Each row is followed by its grade, which names the range that a hidden value of the row falls in. A new part has a new value, new ranges and new names.
1 10 -35 -44 -1 -4 -16 -4 9 -9 -4 -35 -28 20 20 22 3 -22 -10 -5 -4 -9 7
 8 -9 7 5 -2 0 5 12 -3 5 0 12 -5 9 19 7 9 0 -1 17 -14 -29 -3 -4 8 -2 -27
 -13 -1 -5 -1 -23 -23 -16 -12 -14 -4 -18 2 9 -9 23 40 -12 -14 -6 15 5 12
 4 3 -8 3 6 -14 -35 1 61 0 -1 21 -42 -12 22 16 7 -27 -3 0 18 -4 3 -17 -7
 -6 -17 1 4 22 -8 1 -9 13 0 -8 2 -14 2 -21 -1 -6 8 -8 -8 16 7 0 16 -13
 -8 -5 7 -> j318
4 23 -21 2 -4 4 3 5 -5 -38 0 -19 -6 35 -3 14 0 0 -12 -4 1 3 8 8 -7 22 13
 -15 -8 6 -1 -35 -10 6 -9 -13 -13 13 3 1 -15 24 39 -17 -39 -5 7 -5 0 -23
 10 9 -35 0 2 6 5 1 -3 3 12 0 -7 4 32 -35 11 -12 -6 5 6 21 -9 0 -1 -6 33
 -4 -3 1 43 -8 -10 15 -13 -2 -4 -11 -4 -27 -2 2 -37 4 -16 -15 -4 -8 -21
 7 9 -4 -14 13 -35 -4 -10 4 10 -8 -2 -14 -1 0 16 -3 -3 -40 -7 1 9 14 -16
 12 6 -> j318
3 7 37 20 24 -14 12 1 1 16 2 13 4 -33 -6 -4 9 -14 4 0 -5 -7 8 6 12 27 10
 -23 2 -8 -18 -11 1 4 3 10 -8 -15 -2 -3 -4 12 -2 11 15 11 10 -2 -9 1 1
 16 -31 -5 -18 33 -4 4 -34 7 -17 -3 -9 10 -37 30 24 -9 3 -18 1 -29 -2 7
 9 3 -13 -3 -3 -5 -26 -6 6 -13 36 6 3 -4 -1 26 -7 3 -20 6 9 -10 -11 6 21
 18 0 -45 11 -16 36 11 -1 -13 11 -9 50 2 4 -4 -7 1 -4 -6 2 5 -11 1 -2 7
 -7 -> j451
-1 -4 69 -3 -12 -11 -3 -8 5 4 -2 40 6 -11 2 -20 -9 -26 5 -7 8 2 -7 -11 0
 -9 -5 34 5 -7 36 -40 -3 -14 -4 -5 12 -19 -3 7 33 -5 -7 2 8 9 -10 -13
 -14 4 -2 -15 1 16 -24 -5 8 -2 85 0 3 3 -1 -7 -6 -9 35 -1 1 -1 -13 -12 0
 1 18 -14 -3 30 -10 -1 -84 -2 6 -38 33 -9 -13 0 1 -15 -1 0 -13 0 10 20
 -3 0 11 -8 -5 -63 -6 2 -7 10 -6 11 -6 -21 -20 21 5 1 -15 1 3 19 3 -11
 -6 6 9 -1 -6 -> j318
-9 13 79 -14 -3 -7 13 11 -11 -4 0 55 18 -25 12 7 -12 13 15 3 12 6 7 -5 8
 -17 14 -36 -1 -2 16 0 9 -31 -10 -12 23 -12 7 9 22 15 27 -2 -7 2 6 -2
 -20 -6 9 -7 19 -11 6 16 2 -14 -26 -2 26 4 1 10 2 -2 6 -9 5 -1 -11 -7
 -16 5 4 -4 11 5 22 3 -14 -7 4 -24 30 -3 -2 -7 6 -19 8 0 -31 -1 -8 -2 -4
 2 4 -24 -2 4 -7 -11 12 -4 -4 -1 -15 -7 -55 1 -7 -4 -7 2 3 -27 -3 1 12 3
 -16 -17 -6 -> j772
9 8 -31 14 -11 9 3 0 -4 -32 0 -44 -11 53 -9 1 -2 13 -16 -6 -3 3 4 6 -7
 12 0 31 -6 7 5 -28 -16 13 -6 -8 -34 13 -3 4 -8 15 16 -11 -37 -13 -2 -7
 9 -18 17 6 -26 6 5 0 16 10 34 -1 6 3 -7 -5 24 -40 3 -13 -3 6 6 18 -5 -3
 -1 -11 28 9 -13 1 10 -5 -6 10 -18 -3 -7 -7 -8 -31 -6 0 -29 3 -8 -16 0
 -9 -25 13 8 -4 -17 18 -40 -7 -7 7 13 -24 2 -3 4 4 16 0 -2 -19 -8 -4 6
 19 -5 16 8 -> j318
0 6 100 16 0 -4 13 13 -13 -8 0 30 20 -28 9 1 -3 0 18 5 12 8 3 -1 6 -4 18
 -27 -2 3 12 17 13 -19 -10 -6 -15 -11 3 0 8 7 12 -3 -15 5 4 -6 -23 -5 19
 -3 -18 -5 -11 20 9 0 -24 -6 17 -4 -4 15 -7 -30 14 -5 10 -3 -9 3 -7 6 12
 -12 14 -21 0 1 -33 -6 4 -32 29 -6 -8 -11 4 -44 3 3 -56 4 -10 -6 3 2 -6
 -26 -4 20 -5 -17 13 -5 0 -7 -2 -1 -27 10 -1 -7 1 2 2 -52 -3 0 -6 15 -4
 -2 -9 -> j772
7 17 36 19 10 -2 12 10 -8 -29 0 5 1 7 -7 -8 5 11 7 6 7 -8 3 3 1 29 19 12
 -9 8 -4 -11 -6 6 -3 -4 -46 2 -5 -7 22 31 19 -9 -35 11 11 6 -6 -26 8 22
 -52 -16 6 12 11 4 -68 2 0 -1 -9 -5 -7 50 -32 -19 -3 -6 -6 -6 -10 5 4
 -12 23 -9 3 0 19 -5 1 -8 -33 4 -21 12 -3 -20 -9 3 -44 10 -6 -20 -14 -6
 -1 0 0 21 -7 -18 -3 0 -5 -7 11 -19 42 -22 0 -16 3 -1 0 -40 -1 -1 3 9
 -40 7 8 -> j451
0 9 -32 -22 -22 10 -10 -1 0 -21 -2 -23 -13 41 10 18 -7 1 -11 -5 0 5 2 2
 -11 -12 -1 6 -2 7 14 -18 -8 -3 -3 -13 7 20 7 9 -7 4 21 -15 -29 -14 -7
 -1 6 -16 4 -11 10 6 1 -21 1 -3 33 -4 10 5 5 -5 39 -34 -5 -5 -6 18 3 27
 -2 -4 -7 -5 20 5 -20 4 36 -1 -7 19 -24 -11 7 -4 1 -35 5 -1 4 -6 -11 -4
 3 -7 -25 -1 6 24 -18 20 -39 -3 -5 8 -3 -11 -45 -7 -4 4 13 -3 -2 -3 -3
 -3 19 3 -1 0 7 -> j772
1 15 44 -23 4 -7 4 5 -3 -26 -3 23 -7 2 4 -7 -2 2 6 3 11 -9 2 -1 -3 12 14
 21 -4 5 21 -20 -2 -8 2 -9 -9 5 -1 4 43 20 25 -15 -32 13 6 8 -14 -34 -7
 7 -20 -13 -5 -10 6 -13 -45 -2 4 4 1 -14 7 73 -30 -18 -4 2 -13 -10 -14 7
 4 -11 21 4 3 2 12 -4 6 -15 -39 -2 -8 23 3 -25 -6 0 -24 5 1 -12 -14 -7 2
 -14 -2 7 -12 -15 -7 8 -6 -3 -3 -29 17 -28 -4 -17 -5 -5 -1 -16 5 -6 12
 -5 -44 -6 8 -> j451
-1 -14 11 7 -2 -2 11 7 -7 -17 0 -56 3 -7 8 -18 -2 44 -3 -11 9 2 6 13 0
 -10 -3 44 0 2 22 -8 4 12 8 3 -38 -1 -22 7 26 8 -8 2 -22 -3 -3 10 -19
 -17 25 9 41 -8 -7 14 19 3 -25 -12 -1 3 -3 1 -46 3 -40 -8 9 -11 -3 -17
 -2 8 -2 -15 2 13 49 2 -8 -4 16 -34 -19 9 1 -14 -4 -31 -15 -1 -23 7 9 -8
 6 -4 1 4 3 4 10 -1 5 -1 14 -9 4 -27 31 2 7 -4 2 6 2 -7 -6 -6 -5 10 -18
 3 1 -> j772
0 12 54 -7 -9 11 11 11 -12 -4 -2 27 5 17 -1 16 -7 16 16 16 3 1 0 -7 2
 -16 12 -15 -7 10 -9 49 0 -21 -9 -10 0 6 13 4 7 9 12 -5 -16 -4 3 1 10
 -11 3 -4 -12 -15 28 -7 8 -8 -32 -6 21 3 4 -1 46 12 -29 -14 -1 15 -5 14
 -11 -3 -6 1 18 -24 -16 5 14 1 -2 5 -16 -9 -7 24 5 -26 14 0 -9 -3 -12
 -15 -2 -1 -13 -33 -4 74 -17 -11 -9 -11 -7 -2 -7 -2 -51 -14 -11 -7 4 -5
 2 -28 0 3 20 -3 -15 -13 3 -> j772
1 9 -94 -12 -3 0 -8 -10 9 -20 0 -1 -11 39 -16 -11 1 6 -20 -8 -3 -8 -1 -1
 -9 19 -7 27 -1 -3 0 -68 -17 16 -2 -6 10 9 -3 -3 10 14 23 -9 -6 4 4 1 16
 -9 -17 9 -7 4 18 -12 1 0 25 15 5 6 -4 -17 13 10 -2 3 -14 -2 3 0 -6 -5
 -2 0 10 41 17 -1 29 -1 -10 22 -25 12 -12 7 -7 34 -7 -3 19 1 1 7 -10 -7
 7 24 6 -61 -6 22 -38 2 -10 19 1 -4 36 -18 0 3 0 -3 1 21 -1 -4 4 1 -15 7
 12 -> j318
11 -12 41 31 -3 5 -4 0 0 15 -3 -17 -10 15 -4 -11 7 -15 16 9 -2 -7 -13 -7
 2 -4 -6 61 -1 11 -6 54 -4 9 5 8 -46 -7 -5 -8 6 -16 -49 11 -3 2 -11 7 15
 6 0 2 -28 2 -8 -17 6 12 20 -11 -28 -2 1 -10 -3 34 -50 -13 3 7 -5 -1 9
 -3 2 -6 -9 -24 -48 1 -44 11 6 0 -31 -10 -14 22 2 -21 -4 1 10 -2 9 -6 1
 -1 -11 -14 -10 49 -3 -17 4 -1 4 -9 14 -15 7 7 5 -6 2 1 2 13 4 -4 -5 -2
 8 3 5 -> j318
8 25 67 12 5 -4 8 0 -1 6 -1 52 -4 20 -16 13 1 -45 9 11 -7 -4 2 -10 8 22
 17 -23 -3 1 -19 -7 -16 -17 -14 -6 0 -10 17 0 -6 14 13 -1 -4 6 6 -15 13
 -7 -6 4 -82 3 -1 5 -2 3 35 7 1 0 -7 0 43 6 39 -21 -8 7 -3 5 -9 -2 11 0
 15 -9 -68 -3 -40 -6 -8 5 36 -14 -14 20 2 -1 8 3 -31 0 -6 -16 -17 1 -4
 -2 -1 -17 -23 -10 -9 4 -26 1 11 -17 -22 -1 -2 -4 1 -7 -4 -13 2 2 8 2 0
 6 0 -> j451
0 6 -54 -16 -9 -1 -8 0 2 -2 1 -74 -18 15 21 27 2 -12 -16 -17 -9 2 16 17
 -2 2 0 -22 2 2 -2 -7 3 10 4 -2 7 10 4 9 -39 8 15 1 -10 -18 -6 1 -7 -9
 14 -2 25 7 -27 8 -14 2 13 -6 -18 3 0 17 -3 -59 19 -12 2 7 15 12 5 1 -9
 4 -3 -7 -15 1 50 -4 -1 16 14 -11 33 -37 1 -30 -3 1 0 -5 -4 -13 7 -3 -23
 24 11 0 -2 20 -3 3 5 -9 11 -19 -22 4 3 11 16 0 -9 1 -4 5 7 5 19 7 -3 -> j772
-6 -10 34 -10 10 -6 2 4 -1 37 0 3 5 -46 16 9 2 0 17 5 -1 -3 4 2 11 -23
 -1 -28 5 -2 -12 59 18 -9 10 11 13 -10 2 1 -2 -12 -24 16 29 1 -2 10 -11
 14 -3 -3 36 -10 -10 7 -13 -7 -53 -10 -17 -2 9 11 -27 30 -22 -1 9 -2 -2
 -18 6 5 -5 13 -29 -25 -1 0 2 4 11 -10 13 -3 21 -2 10 7 5 1 20 -4 8 -3 3
 9 11 -12 -5 37 16 -20 54 3 16 -18 -6 6 -16 8 -3 -3 -6 2 -1 12 5 7 -1
 -15 6 -21 -9 -> j772
-3 26 -32 -7 -3 -22 -12 -7 10 -18 2 25 -11 12 3 -14 4 -49 -9 -19 -1 -14
 4 -1 -1 38 6 5 -1 -6 7 -81 -14 10 -8 -11 17 -13 -4 -10 18 41 41 -1 -3
 11 1 1 -18 -18 -19 10 -9 12 -23 5 -16 2 15 12 -21 7 -12 1 -15 6 10 -20
 -12 -9 -5 -15 -7 1 11 -1 -4 37 4 -2 7 -4 -5 10 18 -3 -11 -33 -3 0 -9 3
 -24 -2 -3 20 -20 -7 8 38 3 -98 -11 18 -20 17 -13 12 10 -31 13 -12 2 3
 -4 3 2 -3 0 -4 4 15 -20 13 6 -> j451
-3 3 6 29 5 -4 1 1 -4 -11 4 34 21 -27 -2 -3 2 -21 -2 -3 3 12 0 -2 1 12 5
 -44 2 -8 0 -21 9 -3 -13 0 10 -10 0 -9 -25 4 14 0 15 3 6 -13 -14 22 10
 -4 -12 13 -7 27 -5 8 19 10 13 -8 -8 20 -20 -81 69 22 5 -11 3 12 1 0 12
 -1 1 -8 20 -5 -18 -4 -9 -5 59 6 -5 -38 -4 8 2 3 -32 3 -15 20 9 4 3 8 2
 -44 7 5 3 -3 -2 6 1 29 -4 20 3 7 0 4 2 -34 -6 3 -17 19 22 11 -12 -> j772
2 3 7 -11 15 1 -6 6 2 4 -2 6 -10 -20 8 10 9 -9 15 14 2 -9 -4 -2 -2 4 11
 -23 -2 9 -11 56 15 -4 10 3 -7 12 7 -9 6 -9 -7 -4 -4 10 4 15 1 -4 -20 5
 -20 -14 -2 -16 -14 -8 -83 -5 -13 -6 8 -7 8 84 -41 1 -2 6 -1 4 5 2 -7 8
 -2 -46 -18 -1 47 7 -1 15 -46 -3 3 30 8 -3 2 2 20 0 0 -11 -4 2 -3 -23 -8
 77 3 -28 21 5 6 -16 -1 21 18 -21 -5 -15 0 -5 -1 -11 10 3 3 -19 -14 -11
 4 -> j318
